23.8 27.6 17.6 13.5 25.7 29.1 16.9 15.4 10.8 26.0 11.6 40.8 23.1 49.8
 37.7 17.4 24.7 22.6 19.1 7.8 32.4 13.0 16.2 7.9 14.4 22.6 11.9 15.1 6.0
 39.5 18.3 27.5 22.0 11.8 8.1 19.3 : Rop
12.9 30.3 32.4 11.8 14.7 19.3 8.7 15.3 10.2 22.3 29.9 21.5 21.5 48.3
 80.1 18.0 32.5 4.0 23.4 13.4 40.9 26.4 11.4 4.8 6.6 14.4 8.0 22.2 5.3
 16.5 31.2 29.3 25.6 14.8 11.9 19.6 : dumo
27.5 35.9 18.5 13.3 29.3 26.7 14.2 13.4 12.2 31.3 15.1 30.4 22.0 48.9
 40.7 16.6 25.2 24.9 21.3 8.8 44.2 13.9 16.8 6.0 16.0 21.6 7.7 26.4 5.3
 23.8 9.4 24.0 18.4 18.8 6.9 21.2 : pakam
36.9 35.4 35.1 34.5 38.6 43.3 40.4 27.0 26.6 36.0 25.7 61.8 40.1 63.9
 62.8 22.4 40.2 32.1 44.7 9.1 36.9 24.8 16.1 8.3 9.6 38.5 15.5 43.0 15.4
 46.0 33.7 57.0 63.0 25.2 13.6 31.1 : rinom
12.1 18.0 15.7 13.9 25.4 14.8 14.9 8.7 8.2 12.0 9.8 29.2 21.1 27.6 23.7
 15.0 16.3 6.8 17.9 4.8 20.4 14.8 8.1 7.6 4.9 20.7 9.8 9.1 2.0 27.7 18.4
 24.0 18.8 9.4 6.9 8.2 : soko
20.6 21.3 17.1 12.2 12.8 39.5 18.3 30.2 10.1 13.0 10.1 49.1 23.3 46.5
 21.2 14.7 26.4 22.2 20.2 8.4 25.6 12.4 14.0 6.9 10.8 19.8 13.0 19.8
 14.7 39.2 30.2 24.2 36.1 24.6 7.8 16.6 : poti
q: 18.4 24.0 18.8 9.4 6.9 -> soko
q: 22.6 19.1 7.8 32.4 13.0 16.2 7.9 -> Rop
q: 27.6 17.6 13.5 -> Rop
q: 10.1 13.0 10.1 49.1 23.3 46.5 21.2 -> poti
q: 10.2 22.3 29.9 21.5 21.5 48.3 -> dumo

3.8 29.3 -11.3 9.6 18.3 5.2 -2.7 19.8 37.2 9.5 -2.4 2.4 -11.3 3.2 5.8
 -10.0 -5.0 5.9 0.4 -4.2 33.5 5.6 -2.9 24.6 -1.3 -> seg
-7.5 -25.5 -5.5 -1.2 -5.8 -19.2 4.6 3.2 -38.7 0.0 -2.3 -13.4 -4.6 -10.4
 0.6 4.6 -0.2 3.2 -4.5 -25.7 -6.8 1.9 9.7 -4.1 -4.0 -> Fopiv
25.2 22.6 19.9 49.3 8.8 13.7 25.6 5.8 27.8 28.9 64.4 8.8 18.4 18.6 43.3
 55.7 42.1 42.5 45.8 31.6 21.2 69.7 19.6 14.8 28.4 -> zuf
0.8 -5.8 -19.2 4.6 -5.5 -38.7 -25.5 0.0 -1.2 3.2 9.6 -32.1 -37.0 -29.9
 15.9 14.0 0.2 -0.5 3.9 -47.3 -13.9 21.7 -9.8 5.9 4.1 -> fotaf
-2.7 8.0 8.4 23.6 -5.4 34.0 21.5 4.4 0.9 21.9 36.0 24.4 23.1 24.1 23.8
 33.4 22.1 13.6 29.4 13.7 10.6 42.2 -0.6 -3.2 10.2 -> Nogi
19.8 37.2 9.5 -2.4 2.4 -11.3 3.2 5.7 -27.9 -7.3 -16.6 29.9 33.8 24.4
 -8.4 -18.3 -18.7 -11.5 -4.0 34.4 -2.7 -13.2 -13.4 4.1 -15.3 -> kif
q: 19.8 37.2 9.5 -2.4 2.4 -11.3 3.2 5.8 -> seg
q: -5.8 -19.2 4.6 -5.5 -38.7 -25.5 0.0 -1.2 3.2 -> fotaf
q: -1.2 3.2 9.6 -32.1 -> fotaf
q: 8.8 18.4 18.6 43.3 -> zuf
q: -19.2 4.6 3.2 -38.7 0.0 -2.3 -13.4 -4.6 -10.4 -> Fopiv

-54.5 -34.8 -35.1 19.9 -23.3  rin
-4.0 -2.9 -0.6 -13.7 14.1  Fafe
-28.8 18.9 -5.4 7.3 -25.9  maf
14.7 5.6 -21.2 22.4 12.4  kibap
5.2 -20.5 -18.4 -16.7 -55.6  vege
5.6 -21.2 22.4 12.1 20.0  tenat
-89.5 5.6 -21.2 22.4 12.4  fof
-8.2 -2.9 -0.6 -13.7 14.1  dadok
-44.6 -3.2 11.2 10.4 11.7  pul
q: -89.5 5.6 -21.2 22.4 12.4 -> fof
q: -8.2 -2.9 -0.6 -13.7 14.1 -> dadok
q: -5.4 7.3 -> maf
q: -28.8 18.9 -5.4 7.3 -> maf
q: 22.4 12.1 20.0 -> tenat

24.2 -37.3 -2.0 13.5 16.0 -4.8 6.3 30.4 11.7 19.8 4.9 12.9 7.7 6.1  Tefe
33.1 -49.1 -12.5 31.4 -16.1 -22.1 31.6 74.3 21.6 34.7 6.8 24.8 43.1 11.3  vipob
-22.8 5.2 -10.3 13.9 76.7 5.8 -13.1 -40.1 17.6 18.8 28.8 31.7 -42.8
 -31.7  Zedev
36.8 -23.3 31.8 -38.5 -14.8 22.1 -27.2 -4.5 -29.1 -31.8 -34.7 -49.5 -8.4
 36.0  nad
17.7 -18.4 5.8 -3.1 -4.6 1.4 -1.0 14.7 -2.5 -0.1 -7.2 -7.1 5.9 11.8  pid
-17.7 25.9 -10.7 7.4 -42.2 -13.3 19.6 12.1 0.9 -1.8 0.6 3.6 25.5 -4.5  sero
q: 6.3 30.4 11.7 19.8 4.9 12.9 -> Tefe
q: -40.1 17.6 18.8 -> Zedev

2.8 -35.3 -8.3 -13.9 77.8 69.2 22.6 -23.6 -> lali
-8.3 -13.9 78.1 -13.9 77.8 69.2 22.6 2.8 -> tilo
2.8 -35.3 -8.3 -13.9 36.9 6.7 40.6 22.2 -> Zariz
q: 78.1 -13.9 77.8 69.2 -> tilo
q: 2.8 -35.3 -8.3 -13.9 77.8 69.2 22.6 -23.6 -> lali
q: -35.3 -8.3 -13.9 77.8 69.2 -> lali
q: -8.3 -13.9 77.8 -> lali

-9.4 -17.6 8.7 -6.4 53.6 76.6 -42.4 -33.1 42.4 14.4 = fabas
42.2 18.6 -60.2 44.6 -10.0 62.9 -33.1 -42.4 22.9 0.6 = zaruf
-50.8 -19.3 48.5 -13.9 -49.5 -19.8 86.4 -68.8 -27.2 -46.6 = Nakup
-8.4 0.9 71.7 -23.9 40.8 -68.8 -19.8 86.4 -41.4 63.2 = bofu
q: -33.1 -42.4 -> zaruf
q: 44.6 -10.0 62.9 -33.1 -42.4 -> zaruf
q: 62.9 -33.1 -> zaruf
q: -68.8 -19.8 86.4 -> bofu

